W =   0  -7 -31  -7 -35  -4 -22 -21   8 -15  -1
W[0] => 0
W[6] => -22
W[4] => -35
W[10] => -1
W[5] => -4
W[8] => 8

x = [  2  19 -19  -2 -26   2  29 -24 -14  36  25 -19  19 -34]
x[0] -> 2
x[1] -> 19
x[2] -> -19
x[8] -> -14

data =  35  17 -28  26  19
data[0] -> 35
data[4] -> 19
data[-2] -> 26

grid = [-0.2 -0.8  0.4 -1.5 -0.2  1.8 -1.1  0.4 -0.6]
grid[0] => -0.2
grid[3] => -1.5
grid[2] => 0.4
grid[6] => -1.1
grid[7] => 0.4
grid[1] => -0.8

B =
[[316 650 713 471 671 733 602 464 499 463]
 [553 572 510 516 524 515 550 239 417 394]
 [146 679 884 526 430 720 443 660 261 712]
 [529 525 551 533 527 568 520 684 578 638]
 [518 593 608 587 524 554 499 547 449 538]
 [537 610 615 630 480 517 491 628 433 558]
 [496 523 358 383 424 527 729 739 622 832]
 [617 549 502 560 435 488 542 566 522 568]
 [572 500 413 422 458 560 653 643 651 713]
 [596 548 430 514 424 515 553 686 469 803]
 [169 601 855 450 734 809 467 473 501 495]
 [584 525 473 598 559 404 490 308 417 308]
 [571 568 565 605 455 457 504 452 453 418]
 [520 539 536 510 609 575 543 408 522 454]
 [492 617 541 516 559 566 548 334 360 526]]
Rows and columns are counted from 0.
(0, 0) -> 316
(9, 5) -> 515
(4, 5) -> 554
(10, 6) -> 467
(7, 3) -> 560
(2, 7) -> 660
(14, 5) -> 566
(5, 2) -> 615
(3, 3) -> 533
(2, 2) -> 884
(7, 6) -> 542
(0, 9) -> 463
(0, 1) -> 650
(11, 0) -> 584
(2, 8) -> 261
(1, 8) -> 417
(5, 0) -> 537
(5, 6) -> 491
(1, 9) -> 394
(3, 7) -> 684
(10, 2) -> 855
(1, 5) -> 515
(3, 6) -> 520
(7, 0) -> 617
(8, 7) -> 643
(9, 8) -> 469
(12, 9) -> 418
(3, 0) -> 529
(8, 5) -> 560
(10, 1) -> 601
(5, 3) -> 630
(8, 9) -> 713
(8, 3) -> 422

m =
[[55 59 10 44 65 68 47 51 65 46 34 51 60 48 50 75]
 [56 56 82 64 67 58 54 54 57 78 66 62 57 61 55 56]
 [54 53 89 58 70 61 51 64 57 54 66 70 54 60 56 50]
 [55 55 21 49 60 57 57 53 55 59 41 46 52 39 57 69]]
Rows and columns are counted from 0.
(0, 0) = 55
(2, 0) = 54
(3, 3) = 49
(0, 15) = 75
(3, 6) = 57
(2, 10) = 66
(1, 15) = 56
(0, 2) = 10
(2, 2) = 89
(3, 5) = 57
(1, 4) = 67
(1, 8) = 57
(3, 4) = 60
(0, 6) = 47
(0, 12) = 60
(1, 3) = 64
(1, 10) = 66
(0, 13) = 48
(2, 6) = 51

M =
 19 -10  -6 -12 -13   2  -8  -4 -12   1   2  22
 30  -1  -6  -8 -15  10 -18  -8   8   8 -14  11
 30  -8  -5 -14 -14   9 -16 -11   2   5  -7  16
 18  -9  -6 -12 -13   3  -8  -3 -12   1   1  22
 31  -3  -6 -10 -14  10 -17  -9   7   7 -12  12
 19 -11  -6 -13 -13   2  -9  -4 -12   2   2  23
 30  -2  -6  -9 -14  10 -18  -9   7   8 -13  11
 23 -13  -6 -15 -14   4 -13  -8 -10   4   1  23
 31  -5  -6 -11 -14  10 -17 -10   5   7 -11  13
M[0, 0]: 19
M[-1, 8]: 5
M[-6, -7]: 3
M[:, -10]: [-6, -6, -5, -6, -6, -6, -6, -6, -6]
M[5, -7]: 2
M[-6, -3]: 1
M[5]: [19, -11, -6, -13, -13, 2, -9, -4, -12, 2, 2, 23]
M[-6, 0]: 18
M[1, 1]: -1
M[8]: [31, -5, -6, -11, -14, 10, -17, -10, 5, 7, -11, 13]
M[-5]: [31, -3, -6, -10, -14, 10, -17, -9, 7, 7, -12, 12]
M[:, -1]: [22, 11, 16, 22, 12, 23, 11, 23, 13]
M[2, 8]: 2
M[8, 0]: 31
M[2, 6]: -16
M[2, -2]: -7
M[:, 10]: [2, -14, -7, 1, -12, 2, -13, 1, -11]
M[-9]: [19, -10, -6, -12, -13, 2, -8, -4, -12, 1, 2, 22]
M[-1, -2]: -11
M[7, 10]: 1
M[-9, -3]: 1
M[:, 7]: [-4, -8, -11, -3, -9, -4, -9, -8, -10]
M[5, -12]: 19
M[4, -10]: -6
M[-9, 7]: -4
M[-1, 11]: 13
M[2, -9]: -14
M[7]: [23, -13, -6, -15, -14, 4, -13, -8, -10, 4, 1, 23]
M[4, 6]: -17
M[3]: [18, -9, -6, -12, -13, 3, -8, -3, -12, 1, 1, 22]
M[8, 6]: -17
M[-2, -12]: 23

arr =
[[-26   0 -16   9]
 [  5   4  -5   5]
 [ -4  -4  -3   1]
 [-22  -3 -13   8]
 [  5   4  -8   7]
 [ 15   1 -19  17]
 [  1   0   0   0]
 [  1   2  -1   1]
 [ 13   2 -16  15]
 [-26  -1 -15   9]
 [-24  -3 -13   8]
 [ 10   3 -13  11]
 [ 32 -10 -35  29]
 [ 23  -4 -27  22]
 [ -2  -3  -1   0]
 [  5   4  -5   4]]
arr[0, 0] -> -26
arr[3] -> [-22, -3, -13, 8]
arr[2, 1] -> -4
arr[6, 0] -> 1
arr[3, 3] -> 8
arr[0, 1] -> 0
arr[:, 3] -> [9, 5, 1, 8, 7, 17, 0, 1, 15, 9, 8, 11, 29, 22, 0, 4]
arr[5, 2] -> -19
arr[10] -> [-24, -3, -13, 8]
arr[8, 3] -> 15
arr[:, 2] -> [-16, -5, -3, -13, -8, -19, 0, -1, -16, -15, -13, -13, -35, -27, -1, -5]
arr[10, 0] -> -24
arr[5, 0] -> 15
arr[14, 2] -> -1
arr[15] -> [5, 4, -5, 4]
arr[7, 1] -> 2
arr[1, 1] -> 4
arr[8, 2] -> -16
arr[:, 1] -> [0, 4, -4, -3, 4, 1, 0, 2, 2, -1, -3, 3, -10, -4, -3, 4]
arr[7] -> [1, 2, -1, 1]
arr[1, 2] -> -5
arr[5, 3] -> 17
arr[12, 2] -> -35
arr[6, 2] -> 0
arr[:, 0] -> [-26, 5, -4, -22, 5, 15, 1, 1, 13, -26, -24, 10, 32, 23, -2, 5]
arr[5, 1] -> 1
arr[13, 0] -> 23
arr[14, 3] -> 0
arr[8, 0] -> 13

a = 826,777,858,697,565,82,262,161,406,377
a[0]: 826
a[8]: 406
a[1]: 777
a[2]: 858

X =
 -4   7  -6 -16 -21   3   2  -4 -12  22
 -7  -6   0 -14 -29 -12  -3   2 -16   3
  3   2  -4  10  19   1   1  -5   8   3
X[0, 0]	-4
X[-2, -8]	0
X[-2, 9]	3
X[0]	[-4, 7, -6, -16, -21, 3, 2, -4, -12, 22]
X[-1, 8]	8
X[-3, 3]	-16
X[:, -7]	[-16, -14, 10]
X[:, -9]	[7, -6, 2]
X[-1, 1]	2
X[2, -1]	3
X[-3, 5]	3
